Below is a small trained network, with its code and all its weights. Each question gives an input and a class and asks what happens when units are switched off, that is, made to give their printed mean instead of their output.

import numpy as np


def w(rows, s, z=0):
    codes = np.array(rows[::2]) - 128.0
    scale = np.full(codes.shape[1], s)
    scale[-1] = z or s
    return codes * scale


def f(y):
    return np.maximum(y, 0)


def log_softmax(a):
    a = a - a.max(-1, keepdims=True)
    return a - np.log(np.exp(a).sum(-1, keepdims=True))


def net(x, mask):
    res = np.array(x, float).reshape(1, 8) / 4 @ E
    y = f(res @ A[0][:, :-1].T + A[0][:, -1])
    res = res + np.where(mask, y, B[0][:, -1]) @ B[0][:, :-1]
    return log_softmax(res[-1] @ U[:, :-1].T + U[:, -1])


A, B = {}, {}
E = w([
[41,231,220,106,141,114,165,21],'x0',
[108,67,208,59,111,70,67,168],'x1',
[123,129,124,122,124,131,129,130],'x2',
[151,65,90,71,145,76,208,50],'x3',
[132,131,131,133,130,123,130,128],'x4',
[84,79,143,187,11,85,209,182],'x5',
[120,127,125,125,127,129,126,129],'x6',
[109,105,93,185,95,86,12,35],'x7',
],0.011)
A[0] = w([
[135,76,213,100,121,54,110,167,104],'neuron 1',
[111,145,210,115,164,161,219,164,117],'neuron 2',
[157,111,169,94,127,187,197,192,48],'neuron 3',
[136,123,75,155,160,197,172,122,81],'neuron 4',
[88,116,130,71,154,42,114,164,86],'neuron 5',
[166,172,80,196,155,157,190,132,77],'neuron 6',
[111,19,248,28,228,101,58,191,60],'neuron 7',
[205,193,120,5,213,147,24,103,90],'neuron 8',
[125,81,136,94,182,189,193,213,23],'neuron 9',
[76,81,117,183,45,120,69,43,233],'neuron 10',
[130,48,129,72,168,79,176,73,57],'neuron 11',
[161,187,226,189,112,167,45,215,62],'neuron 12',
[147,76,108,97,136,85,171,53,25],'neuron 13',
[64,132,153,149,2,92,198,149,198],'neuron 14',
[241,51,59,135,106,148,117,215,11],'neuron 15',
[127,85,155,163,61,90,142,155,36],'neuron 16',
[165,49,98,80,167,62,199,89,5],'neuron 17',
],0.0099,0.0025)
B[0] = w([
[160,155,66,186,172,159,197,45,201],'neuron 1',
[202,24,217,161,174,66,28,124,199],'neuron 2',
[158,54,100,193,128,73,70,136,196],'neuron 3',
[121,154,52,181,133,152,100,57,175],'neuron 4',
[154,163,120,151,69,107,72,47,178],'neuron 5',
[130,113,38,103,87,135,154,7,188],'neuron 6',
[83,145,35,195,133,142,156,12,244],'neuron 7',
[112,108,113,90,192,87,255,254,254],'neuron 8',
[110,75,158,152,159,137,49,128,203],'neuron 9',
[216,44,172,146,199,66,65,157,234],'neuron 10',
[84,153,145,91,53,198,121,182,210],'neuron 11',
[41,204,116,121,64,211,48,164,201],'neuron 12',
[125,112,184,122,95,222,52,187,195],'neuron 13',
[154,157,110,77,135,96,238,168,224],'neuron 14',
[208,224,252,18,140,62,159,87,251],'neuron 15',
[18,100,45,131,135,106,196,151,185],'neuron 16',
[34,152,139,164,49,172,54,187,217],'neuron 17',
],0.0071,0.016)
U = w([
[153,107,28,124,164,81,234,231,255],'0',
[195,35,102,164,196,64,57,152,76],'1',
[162,146,1,162,118,134,167,29,29],'2',
[137,168,104,132,47,205,106,208,48],'3',
[174,196,241,69,164,77,177,62,216],'4',
],0.0096,0.003)

Each question gives the input, the list of numbers given to net, and the class t.
The units are the neurons (one row each of A and B). Each row of codes is followed by its name. A weight is (code - 128) times the scale printed after its matrix; where a second scale follows, it is the last column's (A, B and U).
mask holds one flag per neuron, in row order. A switched-off neuron (its flag False) gives its mean, the last column of its row in B, instead of its output. The means were averaged over made-up inputs and are rounded, as every weight is.
A unit's drop is (log p(t) with every unit on - log p(t) with that unit switched off) / (log p(t) with every unit on - log p(t) with every unit switched off).
The circuit of an input: a set's keep is (log p(t) with only the set's units on - log p(t) with every unit switched off) / (log p(t) with every unit on - log p(t) with every unit switched off). Starting from the 12 units with the biggest drops (on a tie, the unit counted first), units are removed one at a time, each time the one whose removal leaves the highest keep (on an exact tie, the one counted first), for as long as the keep stays at least 0.8.
circuit, biggest first: the units of the circuit, biggest drop first
unit that matters most: the unit with the biggest drop
top k neurons: the k neurons with the biggest drops, biggest first
drop of u: that unit's drop, to one decimal
input [2,7,-1,-1,-6,-6,7,-6], class 2: unit that matters most	neuron 7
input [5,5,2,-1,6,7,-4,4], class 0: top 3 neurons	(neuron 14; neuron 15; neuron 16)
input [3,1,3,-5,6,4,-1,6], class 1: top 2 neurons	(neuron 10; neuron 15)
input [7,5,4,7,-2,8,-6,3], class 0: top 3 neurons	(neuron 14; neuron 15; neuron 16)
input [3,-8,-5,-1,-5,1,8,-6], class 2: top 2 neurons	(neuron 6; neuron 10)
input [6,7,8,-7,8,0,2,-3], class 2: circuit, biggest first	(neuron 7; neuron 15)
input [-8,-7,-6,8,2,-2,-2,7], class 3: circuit, biggest first	(neuron 17; neuron 13)
input [-7,-7,3,4,-2,-7,8,5], class 0: top 2 neurons	(neuron 8; neuron 7)
input [-4,-5,7,-3,0,3,3,-4], class 2: circuit, biggest first	(neuron 6; neuron 8)
input [7,8,7,-5,7,0,-5,-5], class 2: top 3 neurons	(neuron 7; neuron 15; neuron 1)
input [-6,2,3,6,-1,-3,3,-2], class 3: circuit, biggest first	(neuron 17; neuron 11)
input [-4,8,5,7,8,7,7,-3], class 2: top 3 neurons	(neuron 1; neuron 7; neuron 8)
input [-2,3,8,6,-7,7,5,7], class 0: top 2 neurons	(neuron 14; neuron 16)
input [-1,-8,-7,-4,-3,-3,-7,-7], class 2: unit that matters most	neuron 6
input [-7,-1,7,6,2,-6,-2,5], class 4: top 2 neurons	(neuron 15; neuron 16)
input [-8,4,0,-7,4,-3,-2,-2], class 4: top 2 neurons	(neuron 15; neuron 17)
input [-1,6,5,-8,-2,0,5,7], class 3: top 2 neurons	(neuron 12; neuron 2)
input [5,-5,6,5,4,-5,6,2], class 0: top 2 neurons	(neuron 8; neuron 15)
input [-7,-1,-5,0,-8,-7,3,-2], class 0: top 2 neurons	(neuron 8; neuron 2)
input [-5,-4,5,-7,-5,-2,6,5], class 3: circuit, biggest first	(neuron 12)
input [4,5,-1,8,1,4,-2,-7], class 3: top 2 neurons	(neuron 11; neuron 17)
input [7,0,1,8,8,-3,8,8], class 1: top 3 neurons	(neuron 10; neuron 15; neuron 12)
input [-2,-6,-5,7,-3,-5,7,-7], class 1: circuit, biggest first	(neuron 2; neuron 9)
input [6,-8,-6,-7,-2,-6,1,-8], class 1: circuit, biggest first	(neuron 2; neuron 15)
input [-2,-4,-1,3,8,-1,-7,-1], class 2: drop of neuron 6	0.3
input [8,3,-4,3,-2,8,-4,-8], class 0: drop of neuron 10	0.7
input [-6,-4,7,4,-4,-2,2,-1], class 4: drop of neuron 7	0.2
input [1,3,3,7,-7,2,-3,-7], class 1: circuit, biggest first	(neuron 2)
input [8,-1,-6,8,0,5,1,-4], class 3: drop of neuron 3	0.0
